The symbols move the items like this.
at | α ω ε φ β ξ τ
z333 | z345 z624 z245 z708 z168 z241 z767
z641 | z165 z915 z563 z415 z28 z223 z825
z88 | z904 z175 z942 z107 z710 z391 z94
z756 | z915 z165 z327 z792 z814 z821 z302
z27 | z767 z258 z51 z875 z468 z31 z345
z804 | z30 z751 z911 z539 z885 z784 z354
z996 | z863 z163 z31 z302 z651 z51 z792
z106 | z849 z651 z107 z942 z163 z74 z76
z911 | z82 z79 z804 z729 z812 z797 z473
z469 | z988 z828 z694 z696 z330 z354 z784
z792 | z903 z436 z596 z756 z237 z477 z996
z345 | z333 z657 z477 z263 z949 z596 z27
z539 | z468 z138 z729 z804 z767 z164 z168
z642 | z797 z942 z175 z651 z302 z82 z814
z863 | z996 z360 z548 z974 z207 z252 z903
z511 | z563 z327 z165 z235 z94 z284 z710
z163 | z360 z996 z98 z344 z106 z727 z436
z763 | z883 z168 z568 z387 z624 z906 z138
z336 | z942 z797 z904 z849 z825 z79 z28
z915 | z756 z641 z330 z903 z694 z274 z974
z82 | z911 z938 z30 z810 z187 z642 z418
z74 | z897 z810 z958 z938 z727 z106 z340
z509 | z807 z926 z974 z548 z784 z885 z330
z596 | z241 z235 z792 z327 z465 z345 z31
z844 | z28 z814 z94 z76 z165 z693 z942
z30 | z804 z391 z82 z468 z875 z175 z194
z165 | z641 z756 z511 z436 z844 z488 z344
z710 | z926 z807 z344 z98 z88 z1 z511
z138 | z958 z539 z897 z751 z105 z676 z763
z94 | z828 z988 z844 z561 z511 z525 z88
z284 | z698 z263 z488 z657 z525 z511 z1
z812 | z187 z115 z885 z252 z911 z974 z274
z619 | z237 z269 z696 z694 z903 z987 z207
z28 | z844 z694 z828 z269 z641 z744 z336
z949 | z168 z883 z943 z194 z345 z465 z468
z807 | z509 z710 z302 z31 z175 z875 z327
z814 | z694 z844 z988 z237 z756 z418 z642
z906 | z561 z696 z269 z828 z481 z763 z676
z784 | z175 z904 z797 z164 z509 z804 z469
z958 | z138 z468 z74 z391 z258 z107 z883
z465 | z696 z561 z237 z988 z596 z949 z39
z885 | z875 z677 z812 z767 z804 z509 z708
z415 | z436 z903 z481 z641 z269 z872 z360
z872 | z407 z245 z624 z223 z568 z415 z118
z274 | z821 z223 z708 z245 z473 z915 z812
z213 | z98 z548 z360 z926 z676 z105 z481
z105 | z258 z767 z118 z677 z138 z213 z624
z568 | z340 z987 z763 z744 z872 z269 z897
z245 | z477 z872 z333 z274 z987 z903 z252
z767 | z27 z105 z252 z885 z539 z548 z333
z875 | z885 z1 z187 z27 z30 z807 z263
z118 | z727 z252 z105 z115 z897 z360 z872
z407 | z872 z477 z657 z488 z340 z436 z727
z252 | z51 z118 z767 z812 z729 z863 z245
z360 | z163 z863 z213 z825 z849 z118 z415
z327 | z330 z511 z756 z596 z988 z263 z807
z330 | z327 z563 z915 z241 z469 z708 z509
z79 | z938 z911 z751 z897 z115 z336 z744
z751 | z391 z804 z79 z138 z677 z904 z387
z563 | z511 z330 z641 z481 z828 z698 z926
z698 | z284 z708 z223 z624 z387 z563 z677
z1 | z677 z875 z353 z258 z391 z710 z284
z828 | z94 z469 z28 z906 z563 z387 z904
z237 | z619 z76 z465 z814 z792 z943 z651
z340 | z568 z943 z883 z693 z407 z76 z74
z107 | z676 z39 z106 z88 z98 z958 z561
z926 | z710 z509 z825 z213 z904 z677 z563
z241 | z596 z481 z903 z330 z696 z333 z548
z942 | z336 z642 z88 z106 z344 z938 z844
z727 | z118 z51 z258 z353 z74 z163 z407
z481 | z235 z241 z415 z563 z906 z624 z213
z354 | z194 z387 z473 z168 z708 z469 z804
z883 | z763 z949 z340 z525 z657 z561 z958
z849 | z106 z207 z676 z336 z360 z897 z269
z938 | z79 z82 z391 z74 z353 z942 z693
z624 | z657 z333 z872 z698 z763 z481 z105
z651 | z207 z106 z39 z642 z996 z810 z237
z39 | z164 z107 z651 z175 z31 z468 z465
z51 | z252 z727 z27 z187 z810 z996 z477
z223 | z488 z274 z698 z872 z744 z641 z115
z676 | z107 z164 z849 z904 z213 z138 z906
z943 | z987 z340 z949 z418 z477 z237 z810
z988 | z469 z94 z814 z465 z327 z194 z175
z164 | z39 z676 z207 z784 z548 z539 z696
z903 | z792 z415 z241 z915 z619 z245 z863
z810 | z729 z74 z468 z82 z51 z651 z943
z548 | z31 z213 z863 z509 z164 z767 z241
z821 | z274 z488 z263 z477 z418 z756 z187
z693 | z744 z418 z525 z340 z488 z844 z938
z488 | z223 z821 z284 z407 z693 z165 z353
z657 | z624 z345 z407 z284 z883 z235 z258
z98 | z213 z31 z163 z710 z107 z258 z235
z897 | z74 z729 z138 z79 z118 z849 z568
z797 | z642 z336 z784 z207 z974 z911 z694
z353 | z115 z187 z1 z727 z938 z344 z488
z561 | z906 z465 z76 z94 z235 z883 z107
z194 | z354 z525 z418 z949 z263 z988 z30
z987 | z943 z568 z168 z473 z245 z619 z729
z175 | z784 z88 z642 z39 z807 z30 z988
z468 | z539 z958 z810 z30 z27 z39 z949
z391 | z751 z30 z938 z958 z1 z88 z525
z258 | z105 z27 z727 z1 z958 z98 z657
z418 | z473 z693 z194 z943 z821 z814 z82
z825 | z344 z974 z926 z360 z336 z115 z641
z207 | z651 z849 z164 z797 z863 z729 z619
z387 | z525 z354 z744 z763 z698 z828 z751
z694 | z814 z28 z469 z619 z915 z473 z797
z235 | z481 z596 z436 z511 z561 z657 z98
z168 | z949 z763 z987 z354 z333 z696 z539
z344 | z825 z302 z710 z163 z942 z353 z165
z729 | z810 z897 z539 z911 z252 z207 z987
z696 | z465 z906 z619 z469 z241 z168 z164
z708 | z263 z698 z274 z333 z354 z330 z885
z477 | z245 z407 z345 z821 z943 z792 z51
z302 | z974 z344 z807 z996 z642 z187 z756
z744 | z693 z473 z387 z568 z223 z28 z79
z974 | z302 z825 z509 z863 z797 z812 z915
z677 | z1 z885 z115 z105 z751 z926 z698
z115 | z353 z812 z677 z118 z79 z825 z223
z473 | z418 z744 z354 z987 z274 z694 z911
z76 | z269 z237 z561 z844 z436 z340 z106
z187 | z812 z353 z875 z51 z82 z302 z821
z525 | z387 z194 z693 z883 z284 z94 z391
z269 | z76 z619 z906 z28 z415 z568 z849
z436 | z415 z792 z235 z165 z76 z407 z163
z904 | z88 z784 z336 z676 z926 z751 z828
z263 | z708 z284 z821 z345 z194 z327 z875
z31 | z548 z98 z996 z807 z39 z27 z596

The rows follow the links: the fewer symbols apart two items are, the more alike their rows tend to be.

Rows with their items:
39,42,8,-24,-27,-50,-49,44,-84,-41,26,-20,-68,-22,24,-41,60,-45,26,-9,55,87,27,-69,2,24,-49,127,47,-25,78,-33,-55,41,-98,2,17,28,-3,-6,11; item z469
47,-16,-12,28,31,-122,-64,82,-35,-59,40,6,-131,-36,54,-13,-4,26,-45,8,89,10,48,-94,11,0,-26,67,0,-6,19,19,16,68,-27,-15,4,-14,-11,-36,62; item z387
18,-80,-38,27,-6,-14,4,-79,-38,22,-82,-27,13,92,-18,79,32,-9,14,-61,45,63,-3,94,-4,-2,-66,-24,-50,97,-58,-40,31,-106,16,65,-18,-26,-28,0,-36; item z849
-25,-84,19,-107,-47,16,-8,-66,-80,60,8,-1,38,57,-89,-12,-19,-56,37,42,-15,-8,-3,63,-39,-27,7,-19,46,55,2,57,-28,-24,-60,-43,-8,19,76,53,-94; item z548
-10,-50,53,41,119,-15,-25,1,-25,-31,102,-3,-81,-44,45,-19,-51,10,-93,28,-34,53,-40,-17,-9,76,-33,-29,-109,-17,-67,-35,57,-27,23,5,53,-40,-14,-52,41; item z391
-9,18,-10,-54,17,-46,-18,82,6,-38,39,2,-71,-7,-10,-81,4,16,43,82,36,-45,17,-95,23,-12,15,69,85,-116,87,65,-11,76,-38,-58,-24,43,25,47,39; item z708
-19,15,-11,57,47,-55,29,96,33,6,46,33,-70,-42,31,-72,-24,24,-59,63,-66,-97,-2,-80,45,23,71,12,24,-22,3,8,32,116,29,-50,21,-40,33,-14,33; item z284
5,-94,-6,35,103,-36,-65,-4,-76,-18,72,21,-128,-9,35,-6,-45,16,-41,64,50,59,11,-19,-27,43,-101,-26,-65,-6,-30,3,70,-42,9,-12,13,-41,7,-21,48; item z751
-15,116,-7,15,0,33,62,71,109,-8,-5,38,31,-24,4,-25,28,42,16,30,-12,-79,-6,-51,9,24,61,23,56,-133,54,44,-22,58,38,15,-18,17,-63,27,44; item z821
-18,-79,-70,21,24,7,22,-71,25,11,-66,16,8,70,-45,46,-50,53,34,1,7,-43,2,80,-12,-47,9,-105,9,41,-67,71,80,-66,61,1,-34,-13,-13,36,13; item z118
-40,-34,35,-49,56,33,-49,9,-60,21,81,30,-62,-25,-42,-64,-14,13,30,141,30,-24,-16,-28,-35,40,-49,-42,10,-98,54,109,26,0,-43,-61,3,29,32,60,-2; item z885
-18,19,36,-84,-34,-29,-91,-12,-12,-118,79,-75,-70,-45,-30,17,-14,11,47,-62,87,-3,45,18,9,-93,3,76,47,15,-30,-26,-56,5,0,-25,-10,67,13,-22,10; item z168
33,-59,-41,71,68,-20,-5,-14,-14,-15,-12,19,-65,16,24,31,-13,55,-15,37,91,60,17,2,-5,37,-110,-43,-65,-9,-35,14,89,-60,16,44,2,-22,-87,-35,89; item z79
13,-65,-45,1,-14,-97,-79,11,8,-118,37,-46,-112,-35,15,-10,-37,54,-20,-81,57,-31,73,15,14,-121,13,40,33,92,-37,-19,18,21,19,-31,-14,19,23,-22,50; item z763
22,91,73,-11,-27,-7,-28,61,-44,-21,69,-16,3,-86,45,-35,59,-57,-27,-19,-26,53,-15,-68,22,52,15,109,-18,-59,68,-85,-69,60,-48,4,29,17,0,-37,-16; item z988
9,54,24,-61,9,-58,-57,46,-36,-96,84,-25,-121,-55,13,-25,12,6,50,24,87,20,29,-59,-8,10,-48,76,49,-76,38,16,-32,31,-49,-17,-4,44,-30,-12,68; item z354
-1,-26,-27,82,106,38,62,22,73,37,-3,69,27,42,24,-16,-35,33,-48,72,-33,-28,-50,3,-3,66,2,-104,-77,-55,-4,42,72,-16,68,11,16,-64,-48,-13,28; item z353
-21,42,-33,45,-27,-20,61,28,114,-12,-49,18,50,0,-1,21,-35,49,4,-44,-34,-136,23,2,54,-76,94,-48,38,41,-12,-3,25,33,76,20,-2,-25,-24,7,32; item z407
-90,-24,75,-97,16,63,-21,-54,9,40,82,-7,47,-48,-68,-17,-55,24,3,47,-74,-76,-30,49,-4,-23,58,-57,-4,-3,-56,27,-3,-42,18,-56,15,16,72,42,-43; item z27
-31,-16,-31,-65,-17,84,9,-80,21,34,-13,9,51,78,-85,30,-32,31,102,30,34,-10,-8,71,-32,-31,-2,-73,48,-40,-5,89,44,-57,-4,-26,-50,37,-1,54,-8; item z252
-54,8,81,-82,8,79,-54,-84,-24,-28,131,-36,0,-75,-42,18,-60,6,-13,-48,-24,16,-28,76,-20,-25,7,-25,-68,-15,-101,-43,-28,-86,12,-9,32,19,23,-7,-27; item z468
-13,70,59,-20,19,-24,-33,82,22,-66,108,-43,-36,-108,30,-31,-2,28,-19,-12,33,17,-38,-69,32,4,21,92,4,-90,15,-50,-41,52,-11,-9,16,26,-16,-44,47; item z194
-3,137,10,31,10,23,18,28,86,-59,25,-15,22,-74,54,-11,28,35,-17,-39,43,7,-18,-47,35,25,-13,65,-11,-128,28,-32,-39,15,20,39,6,37,-103,-25,94; item z418
29,35,-25,0,-32,18,53,56,31,21,-84,19,24,63,9,-17,74,-20,58,46,33,1,1,-34,-3,56,-13,48,90,-65,99,77,-51,49,-65,11,-27,23,-42,23,-15; item z915
-24,-23,-14,-19,-39,-50,23,48,14,31,-14,-12,22,-5,21,-32,-8,-35,-24,-38,-95,-98,6,-14,32,-49,120,8,26,125,7,-53,-21,99,9,-46,-25,-39,90,6,-53; item z235
16,-28,-11,5,-5,69,37,-24,-27,81,-78,48,42,61,-33,-3,47,-17,49,121,11,83,-43,16,-40,90,-74,-21,10,-78,59,66,5,-38,-46,8,0,7,-34,51,-29; item z974
12,-73,-37,-21,-61,-101,4,24,-30,32,-29,8,-26,52,-12,-29,-1,-22,3,-25,-3,-59,56,-2,24,-83,37,40,78,117,25,1,-23,60,-26,-36,-25,-9,78,12,-66; item z481
7,22,21,55,59,-90,-24,82,24,-85,84,15,-72,-102,72,-30,-16,18,-67,0,-30,-15,5,-102,53,20,11,77,-23,-32,-35,-68,9,60,31,9,31,-34,-12,-69,64; item z525

Each walk starts at a row. The symbols on each line, taken left to right, move it on to the next item.
Answer with the item's row; about right is enough.
---
-3,-19,1,79,49,25,75,21,11,79,-77,85,52,30,37,-16,35,-13,-37,64,-69,22,-46,-17,-8,97,-21,-74,-78,-10,2,12,51,-27,-5,21,-5,-55,-21,15,-23
τ α β β α φ	-10,32,-49,51,-48,-32,91,24,87,32,-103,15,95,31,7,-3,21,-14,-1,-62,-64,-92,7,19,34,-50,83,-25,32,103,-2,-31,-21,59,33,22,-33,-18,3,-18,-38
ε ξ φ ξ	26,-2,-4,30,22,-52,47,98,1,25,-5,35,-7,-10,50,-64,21,-23,-77,53,-87,-33,2,-107,47,42,71,30,12,21,55,-21,-9,117,-10,-11,21,-62,45,-11,-37
---
6,23,-4,7,45,61,-26,-42,-6,-7,31,3,-35,-14,-31,39,-17,46,51,28,86,54,1,25,-36,53,-109,-22,-27,-130,-8,46,39,-91,-21,11,18,27,-86,-2,46
φ τ φ ω β ξ	55,-6,-94,78,-15,-52,51,79,15,26,-105,47,-10,70,30,-5,77,1,-3,55,17,-13,23,-60,36,38,-8,29,53,-2,76,56,24,91,-42,10,-38,-23,-55,-4,27
α β ε ε ω α α ω	49,87,-3,107,4,-40,46,74,39,-9,-47,25,29,-25,84,31,52,2,-73,-34,4,40,2,-71,58,41,-4,41,-52,17,28,-79,-36,53,12,79,6,-42,-71,-75,41
---
-9,47,-56,96,57,-38,56,97,102,1,-50,46,22,-7,36,-13,-8,64,-46,41,-24,-97,8,-97,42,17,70,-9,18,-51,15,23,41,76,40,19,-12,-22,-62,-11,46
ξ ξ α β φ	27,18,-46,43,-41,-47,-47,-20,40,-85,-55,-34,-51,29,-14,64,-9,34,20,-111,85,-24,58,15,32,-81,-3,4,41,84,-42,-25,27,-14,42,27,-24,38,-52,-36,66
β φ β φ τ	20,-65,-42,35,14,-14,-32,-92,-10,-37,-28,-19,-37,34,-35,63,-38,30,16,-66,70,28,4,98,-2,-45,-34,-61,-57,43,-82,1,51,-98,54,31,-4,-10,-36,-13,44
---
-23,25,33,15,23,106,87,-7,29,98,-33,42,102,13,-2,7,30,-31,4,91,-57,47,-75,-2,-21,121,-6,-57,-35,-89,50,13,-6,-25,-36,22,2,-10,-43,27,-55
ξ ω τ ξ φ ε β	19,34,28,14,-29,-71,-41,13,-4,-52,15,-36,8,-46,43,-11,25,-44,-36,-124,-65,-7,4,3,40,-56,55,44,-23,149,-33,-127,-34,56,23,-4,14,-18,28,-56,-8
ξ α φ τ ε β	12,-69,-74,47,92,-7,31,-4,19,57,-45,62,-46,88,-12,-8,-1,66,7,98,51,-10,12,-8,-34,70,-56,-81,-7,-50,-28,92,110,-19,44,10,-1,-45,-41,20,20
---
-21,-15,-16,-104,-44,-30,-50,-6,31,-35,43,-24,-48,-7,-71,-33,-31,12,54,43,27,-96,41,17,15,-101,62,21,126,-3,48,58,-23,50,-9,-71,-28,56,78,57,3
ε ξ ξ ω β ω α τ	-26,44,47,-36,-13,86,-4,-86,31,-33,40,-22,67,-38,-37,70,-37,37,23,-66,14,27,-30,94,-25,-15,-28,-52,-58,-40,-74,-41,-24,-103,43,31,15,36,-36,-2,29
β α β τ	6,82,-8,-25,-60,-30,-24,-44,49,-103,-33,-59,-29,14,-27,47,4,35,56,-107,124,0,57,48,1,-57,-14,48,65,5,1,27,-23,-33,0,18,-36,54,-49,-21,54
---
-6,4,8,-43,-64,64,-11,-119,-51,29,-42,-33,51,59,-41,57,32,-10,75,-58,27,59,-12,109,-41,11,-77,-8,-3,36,-8,1,-27,-114,-12,34,14,41,-46,-3,-19
β α ε α τ ω ε	19,-25,-86,6,-79,-75,56,2,25,22,-118,8,20,97,-6,19,30,-18,38,-48,2,-55,46,24,23,-52,58,-9,74,108,39,39,-2,47,-11,9,-46,-37,-9,9,0
τ τ α ω ε	-36,50,50,-68,-83,2,23,29,13,16,26,-4,53,-33,-32,-41,-11,-47,19,-39,-86,-70,3,-1,35,-63,109,46,52,39,48,-29,-78,86,-33,-32,-11,29,83,10,-77
---
-36,-26,-34,30,40,38,48,-44,67,41,-17,22,53,32,-48,33,-80,47,-14,-12,-82,-65,-28,81,5,-27,35,-112,-41,46,-74,8,74,-44,73,6,-11,-29,-1,5,10
φ α α β φ	-18,-14,17,61,14,26,-22,-69,41,-23,18,-33,37,-8,-38,65,-49,76,-41,-92,-13,6,-24,76,-12,-18,8,-69,-89,41,-118,-43,33,-88,81,47,40,-10,-43,-22,20
φ τ φ ω β ξ	-6,90,-2,-27,-87,37,90,20,75,13,-82,-14,120,-5,-24,8,35,-23,42,-49,-23,-56,6,8,22,-40,97,14,84,19,36,-19,-88,46,14,9,-33,35,6,11,-41
---
24,78,-26,115,21,-33,17,79,91,-55,-17,-2,-26,-61,62,16,11,49,-42,-70,34,-21,6,-68,45,23,-7,14,-30,-26,-8,-35,24,16,62,35,1,-26,-81,-62,104
ε ξ ξ ε τ ε ω β	-40,9,65,-32,69,67,-6,14,4,35,107,29,-6,-53,3,-45,-37,32,-26,128,-83,-18,-41,-32,-29,85,-6,-65,-35,-112,17,50,24,1,10,-40,21,-18,43,35,-22
φ τ ξ ω τ	-30,-82,13,-20,11,-7,29,-35,-43,87,7,27,64,29,5,-3,-34,-34,-48,37,-130,-27,-8,39,-4,-34,50,-87,-42,114,-56,-16,15,3,13,-19,42,-51,118,26,-88
---
-20,-109,4,-42,33,-48,-101,-69,-34,-45,51,-32,-91,-3,-31,15,-81,15,0,-34,42,26,17,42,-37,-50,-43,-13,-38,85,-98,7,51,-68,22,-15,10,-23,20,2,-2
ξ ξ ε ω ε	-37,-47,65,-86,-2,30,-98,-92,-66,-41,101,-36,-42,-17,-69,34,-54,17,39,-18,52,26,-5,97,-53,-51,-48,-5,-16,5,-64,17,7,-78,-14,-26,7,57,36,31,-11
ω φ ε ω ξ	27,25,2,11,8,62,10,-32,-47,33,-38,6,23,37,-1,35,59,-31,26,39,60,122,-24,32,-28,112,-119,23,-24,-64,25,26,-6,-90,-73,46,-18,2,-66,8,4
---
15,-10,19,52,-2,24,27,-89,-5,26,-46,-16,87,31,18,73,-15,-17,-25,-86,-38,47,-23,55,-9,13,-2,-66,-108,115,-64,-83,-4,-112,30,58,16,-12,-12,-26,-25
ω ε β ξ τ α τ	-51,-72,30,-107,5,30,-43,-67,-36,21,52,-3,-21,14,-86,-26,-51,33,49,54,-5,-26,-10,71,-50,-54,11,-65,54,-4,-25,69,27,-31,-12,-63,-10,38,76,56,-27
ξ φ α β ε φ	-27,30,52,-14,-19,83,19,-65,-2,19,5,-31,105,-10,-28,55,3,-11,31,-76,-15,50,-52,94,-40,13,-27,-19,-62,3,-50,-70,-55,-104,9,49,3,30,-26,0,-54
